Each row is shifted at random along 8 fixed directions that mean nothing.
Known rows, with every way that one mark hangs from another
T(G(C) H(B) X(Z(L(U)))): [  68 -387  210  107  -74  -26  175  -28   67 -435 -292  122 -305  489
   -8  233  -93 -403   69 -390 -390 -274  177 -135  172 -236   79  142
 -307   96 -460  142 -475 -492  -61  -31  -14  321  114  540 -128  145
  192  161   73 -159 -329   31]
B(X(T(G(C Z) H(U)))): [   8 -142  300  228   71  153  224  242   70  190   36   93 -336  -41
  115  171  -12    0 -159  -89  147  151  192  121  279 -199    0  137
 -199  180 -414  -38  -37  -59  100   11  -86  260  117    3 -197   94
  -51  -88 -103   70  152 -199]
H(C(U Z(L X)) G T): [ -33  154   93   81 -147   -6   22    1 -201   17 -192   11  -57  -88
   52  -32 -102 -324  -69  184   56 -348  101  121  -39  224  120   61
   98  203  140  200 -309 -304 -157   39   95 -114  155  157 -167   83
  350  -95   68  208  -63 -251]
H(G X(T Z)): [-236  195   46  120  -39   29  -34  341 -178   53   55 -257   83 -237
 -213   45  -69 -276 -136  178  127   28  167  -79 -135  -49 -139  -95
   -5  120   80  195   46   34  248  -32  173  -28  161  -30 -304   60
  -26 -180   20  151  163 -329]
C(G(Z(L)) U(B) X(T)): [ -56 -128  -11   59   41  101   54  -10   13  -57   -7  -25  -38   15
  -18  113   28 -138   79   46   -3 -161  141   83   86  -99   12  133
   33   -5  -90   46 -254 -119  -64   29   68   43  -46   81  -18    7
   86   -5  -20   93   -9 -125]
X(T(G(C L) H(B))): [-128   26  154   43  -93  233  -92  149  -81  289   33 -202 -129 -235
 -127   20 -128 -177 -102  132  118  109  284  204   78  -30  -82  144
  -39  125   26   -2  -86  -83  141 -114   39   11  137  -86 -241  132
  -92 -130   16   44  219 -304]
L(U(B C(X))): [ -59   46   31  -78  307   80  160  -78   98  342  227  -63   23 -261
   -7   57  198  233   47  269  371  141 -194  193  -48   38   10  155
  196  -25    6   60   44  238   26  -48  128  -50 -245 -451   24 -187
 -291 -146 -205   75  220    7]
U(B(X(Z)) C): [  29 -268   38   48  265   59  288  -40  251  -28   36   40 -119   55
  187  211  132  106  138 -128   74   42   -3  -89  110 -182   66   62
  -36   30 -188   18  -13   53 -102   87   17  214 -161 -301   -1 -131
 -185  -41 -152   23  146   52]
H(G U(C(Z))): [ -72  237   65  119   68  -23   48  108 -136  -78  -35 -253   40 -180
  -67 -109   40  -31 -107  201 -134  111 -183  226 -171  158   94 -125
    7  -19  395  104  -16 -110  281  -22 -212 -222    5 -226  -48 -174
  126  116  199  140    2   71]
T(B(X) G): [ -28   27   36  -18   88   63 -165  153 -170   27  203 -172   21  -64
 -172  147 -185  126   46 -157 -111  232  206   44  -21 -205 -192  -73
 -171 -100 -236  -73  -14  237  135   -3   38  289  -48  165   -6  190
 -119   23 -120  -59  -40 -189]
X(T Z(L)): [ 192  -43   50  244    7   96   38  171   82   24   47  118   52 -122
  207  -15    0   67   36  174  330  234 -138  160   94  112    9  104
   77 -160  163  -56  -77   79  187   56 -302  -24   43 -105  133  -74
 -182   90   74   -5  171  120]
G(C(U Z(X)) L): [ 150 -118   62   89   77   60   11   30  289  -25   30   69  -97   77
  148   48   31  190  -82  138  105  279   71   57  133  -52   -9  -56
   40 -172 -122  -17 -140 -103  -33  136 -119  203  152  -72   11 -235
  -95  244   21  -46  210   79]
L(U(B C) Z(X)): [ -22  190   54 -148  296  -11  134  -71 -389    9   79  -86  137 -144
 -288   -2   74  -21  118  182  102 -113 -378  225 -236   44   72  138
   86  -98  -16  161  -91  119  202  -16   54 -222 -287   33  154   14
   82 -108  -66  124 -287   -1]
X(T(H(U(L)))): [ 102  -82  164  282  140  -17  283  383  251 -141   18   88   11   -4
  148  109  197   27  -75  -18  133  357 -160 -127  -22 -153 -101   59
 -146    8 -173  -28   34   80  395  -82 -313  136    8 -201  -42 -153
 -376   36   11  -26  106   81]
B(X(T(G) Z)): [  19 -121   45   69    6  -19    2  -93  103 -172  -81    2   -1   79
  124  101   19 -155  216  -49  -32 -221  -63  -85  -12  145  113   37
    1    0  166   39 -323 -134  -66    1  -63    3 -102  -58   52  -55
  -36   79   25  -62  -46   45]
H(B C(X) T U): [-230  165    8   26  138  -91  216  110 -127   31   91 -110  103   38
 -174 -124  305 -308 -134  454  276  -90 -137   70 -319  184    2  143
  200 -149   51  393  -62  -46  203  -63  300 -160  140  116 -113 -136
  -78 -105   49  -13   17  164]
B(X(T(H(G)) Z(C(U)))): [-228 -186  -42 -104  130  -43   82  -30  125  -38  -19   -1   12  227
   26   50  284 -332   44  281  273 -265   70 -212  -53  119  -15  241
  193 -125  -70  279 -320 -106  -93  -72  350   31  145  178  -27 -165
  -86  -47  -62 -111   19  161]
B(X(T(G H) Z(C L))): [  89  -39  204  117   27   74   18  343   45   28   -5  -10  -42  -77
   44  170 -122  -76  -62  -15  180  252  165 -173   97 -121 -210   56
 -170   90 -262  -22 -113   63  159   -9  -84  300  114   78 -113  103
 -165  -38  -72   39   77 -293]
T(H(G) X): [-184  188  259  -82   63  -52   25  405   78  152   50 -229   43 -160
 -258  146   32 -122 -205   29  111  298  115 -430 -138 -127 -360  -39
 -188  251 -184   78   78  121  307 -191  132  232   66 -141 -347   26
 -348 -133 -149   28  121 -427]
H(B G(C(U) Z) X(T)): [ -47  221   20  123   95   29  -65  196 -282 -132   54 -273   81 -107
 -163   15 -118 -129  -59  162 -153   67  125  188 -241  -65   23 -223
   -2 -131   97  196 -140   -6  228   81    1    6  169   21 -137   -6
  108   93  142   57   44 -135]
X(T(B H) Z(C(G(L) U))): [-215 -210   51  -53 -124  198  -44   -4    9  286  -73  -69 -261  -52
  -65   92  -45 -306 -101   89   99 -154  399   65  310  -40  -82  245
  -16  258 -145   75 -190 -227 -158 -129  273  118  149  112 -325  151
  105 -157  -76  136  107 -267]
H(C(Z) T(B G) X): [ -32  -58  197  -35   45  -35  149  -18  -95  -38 -105  -12 -170  105
    8  161   -2 -257   99 -151  -30 -231  105 -157  -17   51    5  134
 -123  202 -155  144 -245  -89 -111  -34  157  265  -75   42 -209  230
   11  -60 -147  -23 -102 -226]
H(G(L) T U(B C)): [  41   21  -17  412   34  280   79  194 -259   -3  160  -92 -131 -253
  159   32 -178  122  -43  -86  -11  171  223  584  139 -247  131   21
  -36 -132  -16  -76   21  117  211  124 -247   39  133  -37   -5  127
   73  -41   78  138  220  -80]
G(Z(C(U) X)): [ 136  -38   44  -75   93   26   44 -167  111  192    7  140  -96   27
  166  -21   43  134  -37  227  257   19  -61  159  132  197   89   92
  184  -85  -13   55 -214  -59 -229   97   25   37   85  -16   79 -125
   62   95  -97   48   42  108]
L(Z(C(G U(B(X))))): [ -30   41   62  129  156  106  122  145  118  271   79  -18  -90 -258
   63   28   67  148 -213  233  263  253  -25  183  153    1  -35   23
   -9   86  -79   28   99   27  104   53  -22   87   40 -224 -121 -181
  -77  -62  -13  246  284 -108]
Z(C(U) L X(T)): [ 166   63 -111 -118   68 -110 -125   35 -105 -317  -27    1  228  185
  -40   74  -73  -99   94   48  -79  -56   78 -270 -230  -42 -121 -107
   38 -191 -218  108 -329   96 -100   77  132  172   92  348  115   43
   80  107  -66  -30 -250  -99]
U(B C(G X(T))): [-157  286  -56  -56  129  123 -175   46 -239  203  218 -414  147 -473
 -205    8  -36   85  109  243   27   73   -1  315 -173   32  -55  -46
  160    2  285    6  -18  226  128  -52   44 -144 -277 -352   -4   41
   17 -130  -43  188   78 -265]
U(B(X(T)) C(G Z(L))): [ -78 -195  -82  248   26  178   38  112   68 -157   22  -94 -119  -20
   79   60   27  -45   10   46  -39   38  193  263  175 -183   45   60
   -7 -122 -103   17 -101 -154   44  122  -91   82   32   86   27  -48
  161   20  115  116  118   50]
U(L(Z(X))): [  24 -327 -177   49   23  187 -211  -85   -5   50  156  102  -81   40
  130  175 -212  113  151  -26  198  -20  350  246  222 -226   27   60
  145 -284 -234  -11 -174   63 -272  129  169  188  135  184  143   45
  -49    0 -136  -76  232   69]
T(B(X(Z)) H(C G U)): [-100  106   41    1  159  -38 -135  190 -231 -100  113 -291  127  -38
 -141  108 -138  -97   53  103 -140  121  135   65 -265  -61  -79 -165
  -11 -180   89  233 -208   68  192  -50   93  118  104   66  -64  -37
 -115  115   36  -97  -14   15]
U(C(G X(Z)) L): [-111  -53   33    7  135  164   25  -23 -135  176  189 -170  -41 -258
  -15  157  -46   77  226  -26  135  -57   95  232  104 -141    7  189
  112   15   50  -81  -63  153  -23    6   58   18 -271 -220   85  122
   -8 -131 -145   80   96 -222]
Z(C(G) L(U) X): [ 242  127  136 -151  195 -184  240   21  -24 -295 -105  134  299  185
   -6   75   98 -152  143    1  113 -133 -285 -502 -289   95  -86  197
  -30  -74 -169  101 -344  114   75    6   66  108 -101  197  207  -20
 -140   78  -95  -37 -316 -180]
Z(L X(T(B H(C G)))): [ -14 -112   87  -78   83  -75  109  124  139 -268 -104   -6  131  311
  -13   48  201 -412   76  174  196  -67    4 -388 -209  121 -140  272
   65 -203 -103  277 -451  -87  104  -89  171  167  171  287   10  -63
 -257   83  -30 -222  -95  112]
Z(C(G) L): [ -26   28  -18 -322  101  -20   41 -115 -331  -55   18  -14  203  129
 -135   63  -13 -241  249  -58  106 -371   89 -308 -167  -11 -104  347
   71  -87 -150   34 -258  201 -135  -28  356   53 -118  345  212  293
   48 -132 -199  -66 -300 -293]
X(T(B G(C(U)) H) Z): [  60  -46  256   29  -24  104  -20   31  156  313 -100  -75 -261 -237
   93  124  -74    1  -53   13   -5  162   37  115  209  153   -3   17
 -139  382  118  -71 -167 -125  -13 -160 -180  135  -99 -423 -296   21
  -90   16  -67  125  125 -211]
U(B C L): [ -30   12  -44   16  122  122   15   56 -191 -127   62 -272  -15 -180
 -128  130 -142  107  120 -236 -330  113  105  163  -49 -343   -8 -130
 -138   50  -54  -93   92  103  108   35 -110   45 -222 -202   -7  117
   98  -77  -31  143  -69 -186]
T(B G(L Z)): [   6 -278  123   65  -53  258  -26  -47  268  186   16  -16 -257   27
   90   64  -74   36  -61  -14  138  243  237  124  329   -1  -21  161
  -90  -78   36  -94 -152 -155   -3   -3  -84  180  175 -134 -103  -66
 -247  155  -26  -73  334   27]
U(B C(G Z)): [ -17 -242 -120    6  187   90   41 -114  168 -160   43 -122  -55   90
  133   72  128  104  153   -7  -87   76   51   98   79  -75   67   65
   55 -241   81  -11 -119   10  -56   49  -55  129 -115 -204  152 -166
  -59  188   11  -59  120  239]
G(C(U(B(X(T(H))) L) Z)): [-192  -70   24  -18   30  206 -125  -26  -60  379   71 -170 -209 -368
  -41  173 -136   64   47  100  -13  -79  304  417  155 -167   53  -26
   64  298  -62  -11  -58 -123 -211  -33  108  -18 -160 -311 -219   56
  150 -265 -112  242  166 -314]
X(T(B G(C) H) Z(L(U))): [  55 -104  182  140  -77  179  -99  292   10   92  -52 -102 -208 -133
  -82  177 -262  -92 -180  -67  -58  339  302   33  204 -204 -168  -60
 -303  183 -249  -16  -75  -75  179  -91  -80  295  170    7 -324  118
  -94   15   -1   98  153 -298]

Rows
[  -4   53  502  125  103  -92  666  278  151 -232 -331   48 -179  156
 -180   80  301 -462 -257 -102    7   12 -345 -494  -88   31  -58  216
 -440  430 -289  194 -103 -352  451 -107 -129   92  -27  -36 -396  -37
 -102  -79   10  199 -215 -266]	H(T(B G(Z(L(U(C))))) X)
[ -49 -340  -93  161  -66  115  -39  105  131   -2  -18   95 -196  147
  136  137  -59 -139  -56  -70    7   -8  417   77  218 -242  -24   38
  -37    0 -352   81  -50  -91 -150  -14  140  263  257  198 -183   72
  -39  -60  -13  -61  201   61]	X(T(H(B)))
[ -93  -72   21 -154   75  114  -10 -289  -29   23  -32 -150  -35  -11
  -50  -10  123 -135  225  155  -11 -249  -65  166  -37  207  142  233
  135  -69  311   16 -375 -158  -69  -62   14 -173 -212 -196   84  -57
   31   65   -2  -37  -67   23]	X(T(G(C(U(B) Z) L)))
[   5    6  151  112  -31   36  -88  156  -38  -13   47  -85 -156  -30
   38  108 -111   20   -9 -125 -107  111  182  121  122 -139  -80    3
  -80   35 -180  -16 -150  -24   52  -27  -90  276   34  139  -56  162
   57   77   -9  -70  -17 -113]	T(H(C(G)) X)
[ -48  -78  146  118  -57  174  181  -57  161  198 -102  -48 -314 -127
   41  -60   50  -15 -196  153   77   84  -46  414  308  129  122  176
    9  163   90    7 -145 -386   10   32 -178 -101   54 -103 -124 -113
  231   -8   44  264   36   27]	T(G(Z(C(U(B L)) X)))
[ -47   68  126   49  143   85  193  114 -122  133   95  -46  -24 -220
  -68    0  163   10   58  184  299   51 -218  222   15   39   -2  251
  104   21   -7   -3    7   76  199    7 -113 -122 -230 -119   76   67
   39 -164  -78  147  -64  -76]	U(C(Z(X(T))) L)
[  57  114  117 -236   89 -115  -15 -145  -42 -256 -173 -143  182  113
 -172    1   29 -200  143   97 -162 -135 -237 -292 -325  223   22   14
  -53  -66  268  103 -364 -162   86  -85   -5 -124 -140  -84   92 -152
  -49  202   74  -75 -228  -48]	T(G(C(Z(L(U)))))
[-137  154  142   68   95 -192  291  298   77 -485 -257 -224  -12  170
 -381  -77  273 -267 -361   62 -406  223 -307 -361 -232 -119 -100 -264
 -357  135 -116  231  213 -340  534  -52 -142  -61   49   27 -295 -289
  156  141  296  170 -232   66]	L(U(C(Z)))
[ -91  122  -48 -174   12   27  -46   -7 -366 -105  -95 -237  141  -94
 -301   67 -211 -284   44    2 -217 -222  130  -96 -161 -101  -56  -15
  -82  107   24  147 -146  -56   10  -33  250  -71  -39  156  -87  137
  231 -105   14  212 -220 -367]	X(Z(C(G) L(U(B))))
[  78  -58   -6   79 -116    7  -87  149 -167 -327 -139   38   14  214
   13   42 -152 -313   20  -39  -70 -174  248  -43    6  -96  -54   97
   -8 -125 -279  128 -373 -151  -29   64   40  163  276  642   40  205
  259   36   74  -49 -241  -86]	Z(C L X(T(H(G))))
[ -58  -24  204  292   88  144  246  247  -51  213  166   18 -221 -205
   90   86   99   35  -80   64  350  188   -4  289  219  -73  -35  245
  -11   69 -149  -30   45   99  234    8 -113  136  -43  -85  -93  102
  -77 -124  -91   91  169 -124]	H(C(U(L) X(Z)) T(G))
[-154 -269 -150   76   47   68  -72   18  -43 -142  141  -53  -97  144
  -82  163  -34   -5   83  -79 -104  -46  281  161  141 -352  -38  -15
   37 -183 -292   44  -72  -37  -73   67  162  158   31  287   19   29
  119   26  -41  -59  -14   85]	C(U(L) X(Z))
[ 204 -192  -22   77   90  119  -87 -141   26  -68   28   68 -119  110
  253   93 -105   87  194  -10   73   -8  133  232  180   61  113   75
   88 -273  -14   23 -345   30 -185  146  -73  260   67   88  133   45
  -11  228   -8 -140   94  139]	H(G(Z(C(X(T(B))))))
[-140  -49  239   93  287  111  283  287  -67  255  178  -41 -125 -186
 -155  125  156   55 -104  107  294  298 -128  216   48 -196 -108  232
 -105   54 -313   51  120   97  387  -99  -52   62 -115  -98  -89  -14
 -247 -193 -130   99   66  -23]	T(B(X) H(U(C L(Z))))
[   0  165  281  -33   51 -138  210   60   53 -232 -231 -104  -52   60
 -230   31  111 -163  -91  -13 -315  -52 -197 -242 -132  -32  -15 -127
 -207  287  -58   74  -71 -354  177    9 -130  -13 -140  -74 -225 -111
  177  107  148  114 -240 -260]	G(C(U X Z) L)
[  24  111  127  167   87  103   92   -4 -136   10   -1 -197 -133 -338
  -52    6  -44  192  104   -1 -206   91 -239  591   71  -41  162  -36
   -6  132  222  -86   27 -160  175   65 -426 -179 -380 -314   39    4
  276    4  138  226 -121  -27]	U(B C(X Z) L)
[  13 -217  117    0   79   48   89  -10  -93   66  111  102 -195  134
  -42  153   -2   22  133 -189   79   -4   29  128  230 -120  -48  235
  -71  -50 -328  -13 -116   69   -2    0   18  271 -127  301   42  265
  -12    5 -171 -123 -179   56]	T(B X(Z))
